Here is a tiny trained network, its code and every weight. The questions are about switching its units off for an input and a target symbol, where a switched-off unit gives its printed mean instead of its output.

import numpy as np


def w(rows, s, z=0):
    codes = np.array(rows[::2]) - 128.0
    scale = np.full(codes.shape[1], s)
    scale[-1] = z or s
    return codes * scale


def f(y):
    return np.maximum(y, 0)


def softmax(a):
    e = np.exp(a - a.max(-1, keepdims=True))
    return e / e.sum(-1, keepdims=True)


def log_softmax(a):
    a = a - a.max(-1, keepdims=True)
    return a - np.log(np.exp(a).sum(-1, keepdims=True))


def net(x, mask):
    ids = ['ΓΛΨαβζημσ'.index(c) for c in x.split()]
    T = len(ids)
    res = E[ids] + P[:T]
    u = 0
    for l in range(2):
        r = res
        for j in range(3):
            rows = slice(4 * j, 4 * j + 4)
            q, k, v = (r @ M[l][rows].T for M in (Q, K, V))
            z = softmax(np.where(np.tri(T) > 0, q @ k.T / 4**0.5, -1e9)) @ v
            o = O[l][rows]
            res = res + np.where(mask[u + j], z, o[:, -1]) @ o[:, :-1]
        u += 3
        y = f(res @ A[l][:, :-1].T + A[l][:, -1])
        res = res + np.where(mask[u : u + 12], y, B[l][:, -1]) @ B[l][:, :-1]
        u += 12
    return log_softmax(res[-1] @ U[:, :-1].T + U[:, -1])


Q, K, V, O, A, B = {}, {}, {}, {}, {}, {}
E = w([
[108,204,158,59,196],'Γ',
[130,253,103,110,111],'Λ',
[81,147,104,133,187],'Ψ',
[114,113,205,147,138],'α',
[156,111,68,90,106],'β',
[72,124,62,128,132],'ζ',
[83,74,113,144,100],'η',
[112,100,129,173,167],'μ',
[224,121,110,147,159],'σ',
],0.019)
P = w([
[60,33,226,69,38],'0',
[129,3,203,74,42],'1',
[144,49,189,104,43],'2',
[157,73,175,114,37],'3',
[168,96,161,147,51],'4',
[173,125,151,163,51],'5',
[194,149,146,185,54],'6',
[206,176,142,203,66],'7',
[221,194,129,193,69],'8',
[231,221,124,226,63],'9',
[234,195,133,166,68],'10',
],0.0033)
Q[0] = w([
[213,104,165,123,188],'L0H0',
[13,133,92,175,110],'L0H0',
[81,173,99,112,109],'L0H0',
[169,2,205,234,166],'L0H0',
[120,100,171,94,137],'L0H1',
[112,89,127,97,90],'L0H1',
[209,104,76,159,79],'L0H1',
[116,131,40,151,121],'L0H1',
[176,228,166,98,82],'L0H2',
[100,97,63,37,133],'L0H2',
[98,110,182,85,159],'L0H2',
[160,62,138,171,150],'L0H2',
],0.0098)
K[0] = w([
[65,59,135,152,120],'L0H0',
[201,141,68,46,108],'L0H0',
[122,195,101,88,192],'L0H0',
[164,37,135,229,71],'L0H0',
[124,22,130,161,82],'L0H1',
[87,126,118,162,107],'L0H1',
[132,195,143,135,94],'L0H1',
[92,203,44,106,201],'L0H1',
[187,112,79,141,77],'L0H2',
[151,152,122,208,167],'L0H2',
[2,97,58,199,73],'L0H2',
[137,128,160,50,166],'L0H2',
],0.0083)
V[0] = w([
[201,138,124,90,121],'L0H0',
[176,132,108,128,110],'L0H0',
[198,107,158,111,112],'L0H0',
[162,64,109,117,96],'L0H0',
[197,108,136,162,156],'L0H1',
[179,196,101,96,176],'L0H1',
[111,194,159,205,156],'L0H1',
[112,192,53,254,133],'L0H1',
[23,166,173,93,159],'L0H2',
[41,90,202,51,227],'L0H2',
[152,117,52,124,58],'L0H2',
[161,147,107,56,160],'L0H2',
],0.0071)
O[0] = w([
[93,119,164,213,74,80],'L0H0',
[122,92,154,160,175,77],'L0H0',
[125,134,115,253,137,114],'L0H0',
[146,74,167,157,131,101],'L0H0',
[67,161,221,128,121,74],'L0H1',
[139,200,64,106,125,19],'L0H1',
[182,44,134,156,97,134],'L0H1',
[83,42,126,131,114,61],'L0H1',
[145,105,195,53,178,204],'L0H2',
[167,117,97,56,88,250],'L0H2',
[151,161,154,188,127,81],'L0H2',
[209,200,127,138,102,66],'L0H2',
],0.0046,0.0017)
A[0] = w([
[251,78,79,116,126,205],'L0N0',
[227,129,183,203,131,108],'L0N1',
[237,84,35,35,23,185],'L0N2',
[125,176,206,124,253,128],'L0N3',
[69,84,8,68,207,38],'L0N4',
[60,151,215,95,200,193],'L0N5',
[129,250,130,180,57,105],'L0N6',
[30,32,66,142,214,186],'L0N7',
[189,187,160,82,109,255],'L0N8',
[164,74,18,219,11,196],'L0N9',
[30,18,185,182,153,221],'L0N10',
[60,73,11,56,88,207],'L0N11',
],0.0066,0.0041)
B[0] = w([
[154,149,61,240,105,185],'L0N0',
[123,59,128,170,171,173],'L0N1',
[105,166,164,236,120,208],'L0N2',
[65,181,161,129,187,182],'L0N3',
[63,71,122,96,167,165],'L0N4',
[87,174,181,140,198,204],'L0N5',
[159,106,48,81,170,161],'L0N6',
[98,57,90,125,110,209],'L0N7',
[168,127,134,165,202,211],'L0N8',
[94,192,157,211,176,220],'L0N9',
[161,2,162,152,138,253],'L0N10',
[58,107,155,193,129,224],'L0N11',
],0.0077,0.0068)
Q[1] = w([
[198,157,45,1,151],'L1H0',
[172,130,154,208,93],'L1H0',
[107,109,117,138,155],'L1H0',
[78,145,111,177,199],'L1H0',
[168,73,143,28,144],'L1H1',
[200,245,64,88,51],'L1H1',
[182,73,136,240,251],'L1H1',
[229,203,66,81,63],'L1H1',
[139,51,122,142,184],'L1H2',
[220,157,122,51,134],'L1H2',
[202,157,115,44,166],'L1H2',
[133,144,213,96,178],'L1H2',
],0.0084)
K[1] = w([
[71,52,187,109,234],'L1H0',
[207,120,107,156,78],'L1H0',
[116,194,99,122,67],'L1H0',
[161,176,54,150,200],'L1H0',
[183,126,128,146,3],'L1H1',
[149,34,173,33,59],'L1H1',
[41,200,183,122,223],'L1H1',
[123,19,152,97,40],'L1H1',
[215,141,115,197,191],'L1H2',
[109,36,230,64,166],'L1H2',
[159,78,167,19,188],'L1H2',
[106,194,213,67,166],'L1H2',
],0.0073)
V[1] = w([
[102,77,180,160,105],'L1H0',
[12,106,106,111,136],'L1H0',
[127,131,92,121,71],'L1H0',
[211,111,53,103,173],'L1H0',
[137,151,38,178,52],'L1H1',
[219,110,36,132,144],'L1H1',
[102,189,135,52,73],'L1H1',
[70,167,118,1,194],'L1H1',
[116,48,131,110,143],'L1H2',
[94,155,250,112,77],'L1H2',
[89,178,136,156,64],'L1H2',
[100,107,120,108,158],'L1H2',
],0.0068)
O[1] = w([
[143,182,103,115,50,150],'L1H0',
[107,131,168,2,118,98],'L1H0',
[106,123,154,130,124,60],'L1H0',
[155,60,125,99,159,137],'L1H0',
[93,120,102,227,159,2],'L1H1',
[207,90,73,140,224,50],'L1H1',
[36,111,190,158,215,6],'L1H1',
[114,81,160,16,156,155],'L1H1',
[157,62,146,83,148,97],'L1H2',
[62,121,214,223,205,51],'L1H2',
[71,164,149,171,41,129],'L1H2',
[68,96,107,67,160,113],'L1H2',
],0.0058,0.0074)
A[1] = w([
[96,56,235,163,127,36],'L1N0',
[85,145,75,86,87,55],'L1N1',
[210,112,123,46,120,138],'L1N2',
[141,149,180,82,47,2],'L1N3',
[52,158,42,124,58,149],'L1N4',
[1,208,191,65,143,204],'L1N5',
[89,43,148,207,150,94],'L1N6',
[134,4,59,111,245,73],'L1N7',
[81,116,175,166,83,158],'L1N8',
[97,50,37,142,139,42],'L1N9',
[102,90,158,81,53,84],'L1N10',
[134,166,107,71,155,111],'L1N11',
],0.0074,0.0034)
B[1] = w([
[110,180,180,70,71,206],'L1N0',
[40,60,137,202,218,152],'L1N1',
[205,77,154,104,212,161],'L1N2',
[177,223,119,103,131,164],'L1N3',
[155,99,180,192,153,190],'L1N4',
[136,43,91,163,215,251],'L1N5',
[113,254,95,35,103,217],'L1N6',
[204,212,37,32,123,187],'L1N7',
[87,206,164,150,68,185],'L1N8',
[211,131,203,199,163,185],'L1N9',
[112,101,119,21,75,190],'L1N10',
[84,195,105,85,101,155],'L1N11',
],0.006,0.013)
U = w([
[90,114,151,161,215,148],'Γ',
[121,252,48,62,153,77],'Λ',
[102,56,28,103,165,94],'Ψ',
[191,88,255,154,163,35],'α',
[64,176,191,216,162,139],'β',
[59,15,85,181,150,203],'ζ',
[92,123,100,97,51,58],'η',
[185,37,83,98,114,64],'μ',
[210,31,133,196,172,253],'σ',
],0.0063,0.0044)

Each question gives the input, a string of symbols that net reads in full, and the target symbol t.
The units are the heads (4 rows each of Q, K, V and O) and the neurons (one row each of A and B). Each row of codes is followed by its name. A weight is (code - 128) times the scale printed after its matrix; where a second scale follows, it is the last column's (O, A, B and U).
mask holds one flag per unit, layer by layer, with each layer's heads first. A switched-off unit (its flag False) gives its mean, the last column of its rows in O or B, instead of its output. The means were averaged over made-up inputs and are rounded, as every weight is.
A unit's drop is (log p(t) with every unit on - log p(t) with that unit switched off) / (log p(t) with every unit on - log p(t) with every unit switched off).
The circuit of an input: a set's keep is (log p(t) with only the set's units on - log p(t) with every unit switched off) / (log p(t) with every unit on - log p(t) with every unit switched off). Starting from the 12 units with the biggest drops (on a tie, the unit counted first), units are removed one at a time, each time the one whose removal leaves the highest keep (on an exact tie, the one counted first), for as long as the keep stays at least 0.8.
units of the circuit, in order: the units of the circuit, biggest drop first
unit that matters most: the unit with the biggest drop
top k neurons in layer l: the k neurons of layer l with the biggest drops, biggest first
heads that matter: for each layer, one digit per head in row order, 1 if its drop is at least 0.15 and else 0, layers parted by /
drop when u is switched off: that unit's drop, to one decimal
input σ β σ β σ α α, target σ: units of the circuit, in order => [L1H1 L0N0]
input β Γ Γ, target Γ: top 2 neurons in layer 1 => [L1N5 L1N6]
input σ α η η, target σ: units of the circuit, in order => [L1H1 L1N9 L0N0]
input Λ η μ η σ Ψ Λ β Ψ α, target β: units of the circuit, in order => [L1H1 L1H2 L0H2]
input σ β η α α μ, target β: unit that matters most => L0N9
input ζ μ Λ ζ Λ Γ α η η σ μ, target μ: heads that matter => 000 / 011
input α Λ σ α Ψ, target σ: top 2 neurons in layer 0 => [L0N9 L0N0]
input σ Γ β ζ, target ζ: heads that matter => 010 / 010
input Ψ μ μ ζ ζ ζ α μ σ μ, target σ: heads that matter => 000 / 010
input Λ Λ ζ, target Λ: top 3 neurons in layer 0 => [L0N6 L0N11 L0N9]
input η ζ μ α β ζ, target β: heads that matter => 000 / 010
input η α σ η Ψ, target σ: heads that matter => 000 / 011
input Ψ ζ α ζ Λ η, target Λ: heads that matter => 000 / 110
input ζ Ψ Ψ ζ, target ζ: top 2 neurons in layer 1 => [L1N1 L1N5]
input α η σ α α η β α, target β: top 2 neurons in layer 0 => [L0N9 L0N2]
input σ Ψ η α β η Ψ α μ μ η, target β: unit that matters most => L0N2
input Ψ σ η α α η ζ β ζ Ψ η, target β: top 2 neurons in layer 0 => [L0N9 L0N2]
input Λ σ μ α ζ μ η Λ Ψ Ψ, target Λ: top 2 neurons in layer 1 => [L1N7 L1N5]
input α μ η α Λ η Ψ, target Λ: top 3 neurons in layer 1 => [L1N7 L1N6 L1N5]
input α α η ζ μ, target μ: heads that matter => 010 / 001
input α Λ α μ α β Λ η α α η, target Λ: top 2 neurons in layer 0 => [L0N6 L0N8]
input Λ ζ ζ, target Λ: unit that matters most => L1N7
input η Λ Γ η, target η: heads that matter => 000 / 010
input α Ψ ζ Ψ α η η Λ α μ, target Λ: heads that matter => 000 / 110
input ζ η Γ Λ α Ψ, target Ψ: top 2 neurons in layer 0 => [L0N6 L0N5]
input ζ ζ α σ σ Γ, target Γ: top 2 neurons in layer 0 => [L0N5 L0N3]
input α η β μ, target β: drop when L1N6 is switched off => 0.1
input ζ α α η Λ η μ, target Λ: drop when L0N10 is switched off => 0.1
